Below is a small trained network, with its code and all its weights. Each question gives an input and a class and asks what happens when units are switched off, that is, made to give their printed mean instead of their output.

import numpy as np


def w(rows, s, z=0):
    codes = np.array(rows[::2]) - 128.0
    scale = np.full(codes.shape[1], s)
    scale[-1] = z or s
    return codes * scale


def f(y):
    return y / 2 * (1 + np.tanh(0.7978845608 * (y + 0.044715 * y**3)))


def log_softmax(a):
    a = a - a.max(-1, keepdims=True)
    return a - np.log(np.exp(a).sum(-1, keepdims=True))


def net(x, mask):
    res = np.array(x, float).reshape(1, 7) / 4 @ E
    y = f(res @ A[0][:, :-1].T + A[0][:, -1])
    res = res + np.where(mask, y, B[0][:, -1]) @ B[0][:, :-1]
    return log_softmax(res[-1] @ U[:, :-1].T + U[:, -1])


A, B = {}, {}
E = w([
[129,129,129,131],'x0',
[194,165,164,28],'x1',
[226,59,88,153],'x2',
[128,129,129,129],'x3',
[140,177,1,118],'x4',
[127,128,128,127],'x5',
[128,127,128,127],'x6',
],0.009)
A[0] = w([
[121,94,123,133,121],'N1',
[140,123,144,100,135],'N2',
[130,70,133,154,125],'N3',
[125,179,128,100,115],'N4',
[10,182,176,145,103],'N5',
[126,131,119,114,126],'N6',
[192,96,169,72,18],'N7',
[145,60,143,145,120],'N8',
[99,118,126,142,113],'N9',
[118,134,199,107,93],'N10',
[116,124,137,108,144],'N11',
[114,130,149,120,109],'N12',
[118,165,122,91,118],'N13',
[144,123,115,132,96],'N14',
[118,113,115,94,120],'N15',
[118,92,126,153,124],'N16',
[127,61,133,168,127],'N17',
[137,139,16,154,1],'N18',
[128,164,115,118,115],'N19',
[128,119,48,128,181],'N20',
[129,170,6,146,130],'N21',
[123,126,117,107,143],'N22',
[229,114,95,140,180],'N23',
[73,106,109,131,142],'N24',
[116,136,122,162,151],'N25',
[124,114,128,128,110],'N26',
[49,143,79,191,9],'N27',
[150,163,115,128,120],'N28',
[205,136,181,33,107],'N29',
[127,146,148,133,145],'N30',
[137,113,138,187,131],'N31',
[142,149,101,94,112],'N32',
[152,114,141,158,122],'N33',
[130,207,114,83,119],'N34',
[112,122,133,103,117],'N35',
[107,111,133,153,106],'N36',
[247,85,88,130,10],'N37',
[113,134,155,127,135],'N38',
[113,235,97,57,112],'N39',
],0.015,0.009)
B[0] = w([
[151,118,127,139,137],'N1',
[111,136,123,120,147],'N2',
[180,113,117,164,168],'N3',
[143,145,131,167,157],'N4',
[95,66,122,6,221],'N5',
[126,126,135,137,131],'N6',
[166,46,109,100,162],'N7',
[185,117,111,175,172],'N8',
[137,113,124,108,138],'N9',
[83,186,124,121,170],'N10',
[119,141,128,129,140],'N11',
[104,138,121,126,132],'N12',
[139,141,137,167,156],'N13',
[124,126,138,123,126],'N14',
[124,123,137,138,130],'N15',
[163,112,122,139,153],'N16',
[195,109,123,171,184],'N17',
[173,23,107,42,185],'N18',
[142,130,139,149,141],'N19',
[101,172,144,132,217],'N20',
[41,144,144,60,246],'N21',
[135,139,132,130,139],'N22',
[189,59,116,131,235],'N23',
[121,111,128,79,162],'N24',
[143,116,126,103,155],'N25',
[128,121,124,131,123],'N26',
[72,221,148,139,173],'N27',
[140,138,138,142,142],'N28',
[37,128,132,28,230],'N29',
[117,145,122,125,141],'N30',
[177,108,124,144,167],'N31',
[141,140,129,155,155],'N32',
[156,113,122,146,144],'N33',
[164,153,128,194,188],'N34',
[115,136,123,134,129],'N35',
[145,106,120,122,141],'N36',
[7,233,151,94,192],'N37',
[108,147,124,114,146],'N38',
[201,162,125,232,219],'N39',
],0.028,0.011)
U = w([
[138,22,84,66,84],'0',
[66,211,159,106,254],'1',
[205,142,110,254,64],'2',
],0.0094,0.0016)

Each question gives the input, the list of numbers given to net, and the class t.
The units are the neurons (one row each of A and B). Each row of codes is followed by its name. A weight is (code - 128) times the scale printed after its matrix; where a second scale follows, it is the last column's (A, B and U).
mask holds one flag per neuron, in row order. A switched-off neuron (its flag False) gives its mean, the last column of its row in B, instead of its output. The means were averaged over made-up inputs and are rounded, as every weight is.
A unit's drop is (log p(t) with every unit on - log p(t) with that unit switched off) / (log p(t) with every unit on - log p(t) with every unit switched off).
The circuit of an input: a set's keep is (log p(t) with only the set's units on - log p(t) with every unit switched off) / (log p(t) with every unit on - log p(t) with every unit switched off). Starting from the 12 units with the biggest drops (on a tie, the unit counted first), units are removed one at a time, each time the one whose removal leaves the highest keep (on an exact tie, the one counted first), for as long as the keep stays at least 0.8.
circuit, biggest first: the units of the circuit, biggest drop first
unit that matters most: the unit with the biggest drop
k most important neurons: the k neurons with the biggest drops, biggest first
drop when u is switched off: that unit's drop, to one decimal
input [1,6,0,-6,1,-8,-3], class 2: circuit, biggest first => (N21, N5)
input [0,4,-3,-5,3,-2,-2], class 2: unit that matters most => N39
input [4,7,0,-5,6,1,-4], class 2: 2 most important neurons => (N39, N34)
input [-2,0,-7,-3,-4,-8,-6], class 0: 3 most important neurons => (N5, N37, N27)
input [-2,7,1,3,1,-5,0], class 1: 3 most important neurons => (N29, N18, N5)
input [8,-1,-6,-1,-3,-6,-3], class 0: 2 most important neurons => (N5, N37)
input [-6,-1,-6,-7,-2,-8,-3], class 0: 2 most important neurons => (N5, N37)
input [4,-6,0,-2,8,2,6], class 1: 2 most important neurons => (N27, N21)
input [-4,8,-3,4,1,4,0], class 2: 2 most important neurons => (N39, N21)
input [-7,-4,-5,-2,-8,7,1], class 0: drop when N5 is switched off => 0.3
input [1,-8,-3,-7,-4,3,-3], class 0: drop when N5 is switched off => 0.2
input [6,-7,-6,1,-2,-8,5], class 0: drop when N5 is switched off => 2.9
input [1,-7,3,7,-4,2,1], class 2: drop when N2 is switched off => 0.0
input [-4,6,-8,-3,6,6,-6], class 2: circuit, biggest first => (N39)
